Below are the code and all the weights of a small trained network. Each question names an input and a target symbol and asks about switching units off, where a switched-off unit gives its printed mean instead of its output.

import numpy as np


def w(rows, s, z=0):
    codes = np.array(rows[::2]) - 128.0
    scale = np.full(codes.shape[1], s)
    scale[-1] = z or s
    return codes * scale


def norm(h):
    return h / np.sqrt((h * h).mean(-1, keepdims=True) + 1e-5)


def f(y):
    return y / 2 * (1 + np.tanh(0.7978845608 * (y + 0.044715 * y**3)))


def softmax(a):
    e = np.exp(a - a.max(-1, keepdims=True))
    return e / e.sum(-1, keepdims=True)


def log_softmax(a):
    a = a - a.max(-1, keepdims=True)
    return a - np.log(np.exp(a).sum(-1, keepdims=True))


def net(x, mask):
    ids = ['βγδεζημξπστφψω'.index(c) for c in x.split()]
    T = len(ids)
    res = E[ids] + P[:T]
    q, k, v = (norm(res) @ M[0].T for M in (Q, K, V))
    z = softmax(np.where(np.tri(T) > 0, q @ k.T / 4**0.5, -1e9)) @ v
    res = res + np.where(mask[0], z, O[0][:, -1]) @ O[0][:, :-1]
    y = f(norm(res) @ A[0][:, :-1].T + A[0][:, -1])
    res = res + np.where(mask[1:25], y, B[0][:, -1]) @ B[0][:, :-1]
    return log_softmax(norm(res)[-1] @ U[:, :-1].T + U[:, -1])


Q, K, V, O, A, B = {}, {}, {}, {}, {}, {}
E = w([
[115,205,94],'β',
[4,184,182],'γ',
[63,95,74],'δ',
[109,207,88],'ε',
[2,83,145],'ζ',
[207,75,115],'η',
[3,80,65],'μ',
[17,85,159],'ξ',
[73,101,116],'π',
[106,117,101],'σ',
[110,179,51],'τ',
[88,229,50],'φ',
[64,177,38],'ψ',
[85,238,132],'ω',
],0.0097)
P = w([
[239,39,182],'0',
[94,164,104],'1',
[2,133,70],'2',
[92,162,107],'3',
[99,165,99],'4',
[96,164,99],'5',
[77,144,89],'6',
[30,160,52],'7',
[91,149,91],'8',
[105,154,98],'9',
[78,202,120],'10',
[50,113,60],'11',
],0.0056)
Q[0] = w([
[76,167,94],'H1',
[119,152,137],'H1',
[101,177,137],'H1',
[4,219,112],'H1',
],0.022)
K[0] = w([
[159,108,143],'H1',
[156,135,134],'H1',
[181,140,135],'H1',
[255,96,157],'H1',
],0.026)
V[0] = w([
[78,205,162],'H1',
[142,58,237],'H1',
[33,126,84],'H1',
[6,95,80],'H1',
],0.019)
O[0] = w([
[43,149,67,2],'H1',
[121,4,134,156],'H1',
[153,162,51,141],'H1',
[179,149,31,178],'H1',
],0.023,0.0092)
A[0] = w([
[143,156,112,103],'N1',
[164,51,83,61],'N2',
[143,143,212,37],'N3',
[155,86,110,54],'N4',
[144,178,100,143],'N5',
[88,159,130,146],'N6',
[201,150,144,132],'N7',
[90,230,88,2],'N8',
[143,114,169,84],'N9',
[96,154,96,66],'N10',
[121,147,120,73],'N11',
[28,78,104,119],'N12',
[141,134,189,57],'N13',
[140,176,81,174],'N14',
[139,157,21,178],'N15',
[139,126,132,106],'N16',
[3,182,179,143],'N17',
[115,132,129,128],'N18',
[156,158,117,96],'N19',
[98,186,104,74],'N20',
[73,126,128,122],'N21',
[180,198,199,168],'N22',
[136,96,116,105],'N23',
[74,163,142,144],'N24',
],0.016,0.0035)
B[0] = w([
[136,102,141,143],'N1',
[165,235,110,197],'N2',
[43,116,89,172],'N3',
[159,168,109,150],'N4',
[124,87,130,175],'N5',
[164,138,115,137],'N6',
[101,125,185,170],'N7',
[139,158,23,168],'N8',
[74,125,115,147],'N9',
[130,157,127,130],'N10',
[127,122,118,122],'N11',
[133,154,218,153],'N12',
[63,119,108,154],'N13',
[93,73,149,197],'N14',
[16,62,184,254],'N15',
[123,128,128,127],'N16',
[247,183,136,197],'N17',
[133,132,127,126],'N18',
[140,101,151,147],'N19',
[129,153,99,146],'N20',
[167,126,146,132],'N21',
[1,110,171,186],'N22',
[134,155,114,141],'N23',
[178,147,114,147],'N24',
],0.03,0.009)
U = w([
[135,155,179,61],'β',
[94,131,139,83],'γ',
[192,151,140,212],'δ',
[142,169,172,73],'ε',
[153,125,61,244],'ζ',
[139,119,139,4],'η',
[119,37,56,147],'μ',
[204,135,81,194],'ξ',
[209,61,164,114],'π',
[132,59,184,83],'σ',
[92,179,164,30],'τ',
[126,248,93,177],'φ',
[67,172,88,143],'ψ',
[184,178,189,147],'ω',
],0.016,0.0033)

Each question gives the input, a string of symbols that net reads in full, and the target symbol t.
The units are the heads (4 rows each of Q, K, V and O) and the neurons (one row each of A and B). Each row of codes is followed by its name. A weight is (code - 128) times the scale printed after its matrix; where a second scale follows, it is the last column's (O, A, B and U).
mask holds one flag per unit, heads first, then neurons. A switched-off unit (its flag False) gives its mean, the last column of its rows in O or B, instead of its output. The means were averaged over made-up inputs and are rounded, as every weight is.
A unit's drop is (log p(t) with every unit on - log p(t) with that unit switched off) / (log p(t) with every unit on - log p(t) with every unit switched off).
The circuit of an input: a set's keep is (log p(t) with only the set's units on - log p(t) with every unit switched off) / (log p(t) with every unit on - log p(t) with every unit switched off). Starting from the 12 units with the biggest drops (on a tie, the unit counted first), units are removed one at a time, each time the one whose removal leaves the highest keep (on an exact tie, the one counted first), for as long as the keep stays at least 0.8.
circuit, biggest first: the units of the circuit, biggest drop first
most important unit: the unit with the biggest drop
k most important neurons: the k neurons with the biggest drops, biggest first
drop of u: that unit's drop, to one decimal
input μ σ μ π ω, target μ: circuit, biggest first => [H1; N15]
input ω μ ψ ξ δ φ φ σ ψ μ, target ω: circuit, biggest first => [H1; N17; N15]
input φ π μ β δ μ μ σ ψ, target φ: circuit, biggest first => [H1]
input μ μ π ζ, target μ: circuit, biggest first => [H1; N15]
input π σ ψ γ β ζ δ ξ μ μ φ δ, target π: circuit, biggest first => [H1; N15]
input μ μ ξ π π ψ π ω δ, target μ: circuit, biggest first => [H1; N15]
input μ ξ ω ψ μ μ γ, target μ: 2 most important neurons => [N15; N22]
input ω μ ε μ δ, target ω: circuit, biggest first => [N17; H1; N15]
input ξ π π μ δ ξ φ ε μ μ ξ ξ, target ξ: 2 most important neurons => [N2; N15]
input ψ ψ σ γ φ τ, target ψ: 2 most important neurons => [N8; N15]
input ξ τ μ μ σ ψ μ, target ξ: 2 most important neurons => [N2; N15]
input π ψ γ, target π: 2 most important neurons => [N15; N22]
input π ψ π μ μ ξ β δ δ μ φ ψ, target π: drop of N17 => 0.1
input ψ μ μ μ, target ψ: drop of N11 => 0.0
input ω φ β π σ σ σ, target ω: most important unit => N17
input ω φ σ μ τ δ τ ψ β, target ω: drop of N2 => 0.0
